Below are the code and all the weights of a small trained network. Each question names an input and a class and asks about switching units off, where a switched-off unit gives its printed mean instead of its output.

import numpy as np


def w(rows, s, z=0):
    codes = np.array(rows[::2]) - 128.0
    scale = np.full(codes.shape[1], s)
    scale[-1] = z or s
    return codes * scale


def norm(h):
    return h / np.sqrt((h * h).mean(-1, keepdims=True) + 1e-5)


def f(y):
    return y / 2 * (1 + np.tanh(0.7978845608 * (y + 0.044715 * y**3)))


def log_softmax(a):
    a = a - a.max(-1, keepdims=True)
    return a - np.log(np.exp(a).sum(-1, keepdims=True))


def net(x, mask):
    res = np.array(x, float).reshape(1, 6) / 4 @ E
    u = 0
    for l in range(2):
        y = f(norm(res) @ A[l][:, :-1].T + A[l][:, -1])
        res = res + np.where(mask[u : u + 9], y, B[l][:, -1]) @ B[l][:, :-1]
        u += 9
    return log_softmax(norm(res)[-1] @ U[:, :-1].T + U[:, -1])


A, B = {}, {}
E = w([
[154,75,101,29],'x0',
[219,74,253,184],'x1',
[128,128,124,130],'x2',
[15,77,181,140],'x3',
[125,131,127,133],'x4',
[132,130,128,129],'x5',
],0.0047)
A[0] = w([
[150,14,73,81,98],'L0N1',
[75,23,144,129,107],'L0N2',
[40,90,165,140,70],'L0N3',
[133,84,207,52,7],'L0N4',
[112,143,89,247,21],'L0N5',
[211,140,36,196,76],'L0N6',
[141,62,199,140,124],'L0N7',
[163,145,236,129,240],'L0N8',
[99,186,157,175,82],'L0N9',
],0.011,0.0019)
B[0] = w([
[88,75,103,222,216],'L0N1',
[182,169,59,138,203],'L0N2',
[252,134,24,2,199],'L0N3',
[131,126,137,157,190],'L0N4',
[92,93,81,147,181],'L0N5',
[170,132,89,73,218],'L0N6',
[129,177,187,128,224],'L0N7',
[72,163,122,144,253],'L0N8',
[146,84,106,181,166],'L0N9',
],0.0094,0.005)
A[1] = w([
[24,161,135,188,115],'L1N1',
[107,45,120,140,170],'L1N2',
[2,167,96,30,235],'L1N3',
[105,128,97,176,11],'L1N4',
[49,180,43,109,237],'L1N5',
[129,37,44,138,175],'L1N6',
[40,169,109,62,19],'L1N7',
[77,192,113,110,186],'L1N8',
[212,158,84,108,189],'L1N9',
],0.0087,0.0012)
B[1] = w([
[218,87,52,125,171],'L1N1',
[151,128,111,239,146],'L1N2',
[134,254,186,162,184],'L1N3',
[118,94,111,206,146],'L1N4',
[152,112,245,132,239],'L1N5',
[166,67,162,177,253],'L1N6',
[100,218,162,164,140],'L1N7',
[221,126,136,180,153],'L1N8',
[129,46,119,34,245],'L1N9',
],0.0073,0.0053)
U = w([
[180,104,147,146,233],'0',
[135,99,74,4,6],'1',
[40,223,254,175,86],'2',
[39,24,85,214,100],'3',
[95,93,134,121,186],'4',
],0.0068,0.0017)

Each question gives the input, the list of numbers given to net, and the class t.
The units are the neurons (one row each of A and B). Each row of codes is followed by its name. A weight is (code - 128) times the scale printed after its matrix; where a second scale follows, it is the last column's (A, B and U).
mask holds one flag per neuron, layer by layer. A switched-off neuron (its flag False) gives its mean, the last column of its row in B, instead of its output. The means were averaged over made-up inputs and are rounded, as every weight is.
A unit's drop is (log p(t) with every unit on - log p(t) with that unit switched off) / (log p(t) with every unit on - log p(t) with every unit switched off).
The circuit of an input: a set's keep is (log p(t) with only the set's units on - log p(t) with every unit switched off) / (log p(t) with every unit on - log p(t) with every unit switched off). Starting from the 12 units with the biggest drops (on a tie, the unit counted first), units are removed one at a time, each time the one whose removal leaves the highest keep (on an exact tie, the one counted first), for as long as the keep stays at least 0.8.
circuit, biggest first: the units of the circuit, biggest drop first
unit that matters most: the unit with the biggest drop
top k neurons: the k neurons with the biggest drops, biggest first
top k neurons in layer l: the k neurons of layer l with the biggest drops, biggest first
drop of u: that unit's drop, to one decimal
input [-8,-2,-5,-8,1,6], class 1: circuit, biggest first : [L0N6 L1N9]
input [-4,-8,-3,-5,6,2], class 2: unit that matters most : L0N3
input [7,8,8,4,-2,-8], class 2: top 2 neurons in layer 0 : [L0N7 L0N5]
input [-7,0,3,-4,-5,-8], class 3: top 2 neurons in layer 0 : [L0N5 L0N3]
input [-5,-2,-1,-3,-3,5], class 3: top 3 neurons in layer 0 : [L0N5 L0N3 L0N9]
input [2,-8,1,-5,-2,-8], class 2: top 2 neurons in layer 0 : [L0N3 L0N2]
input [-6,2,5,-3,5,-4], class 3: top 3 neurons in layer 0 : [L0N9 L0N5 L0N3]
input [8,-6,-4,-1,0,1], class 3: top 2 neurons : [L0N1 L0N7]
input [-7,-6,-5,4,8,-1], class 0: top 2 neurons : [L0N9 L0N1]
input [-4,-6,-4,-1,-1,-2], class 2: top 2 neurons : [L0N1 L1N3]
input [0,7,-3,-8,0,-5], class 1: top 2 neurons in layer 0 : [L0N6 L0N1]
input [2,8,8,1,4,0], class 2: circuit, biggest first : [L0N7 L0N8]
input [-4,-3,6,7,-2,3], class 1: top 2 neurons : [L0N3 L0N1]
input [6,-8,4,3,0,-6], class 2: top neuron : [L1N3]
input [-6,-8,2,5,-6,-2], class 2: top 3 neurons : [L1N3 L0N1 L1N5]
input [-5,3,6,8,-1,3], class 1: top 2 neurons in layer 0 : [L0N3 L0N1]
input [5,-6,2,-5,-4,-8], class 2: top 2 neurons in layer 0 : [L0N3 L0N2]
input [-2,-8,-6,5,5,-8], class 2: top 2 neurons : [L1N3 L0N6]
input [2,6,-3,8,-6,2], class 1: top 2 neurons : [L0N3 L0N2]
input [8,3,-7,-2,1,-3], class 3: top neuron : [L0N1]
input [-4,5,7,7,5,4], class 1: top 2 neurons : [L0N3 L0N1]
input [-4,2,7,-8,7,7], class 1: top 2 neurons in layer 0 : [L0N1 L0N6]
input [-7,-7,-2,7,-6,-3], class 1: drop of L0N7 : 0.5
input [-1,2,0,8,-3,-1], class 1: drop of L0N3 : 0.6
input [-2,-8,-8,-3,-6,-2], class 2: drop of L0N3 : 0.2
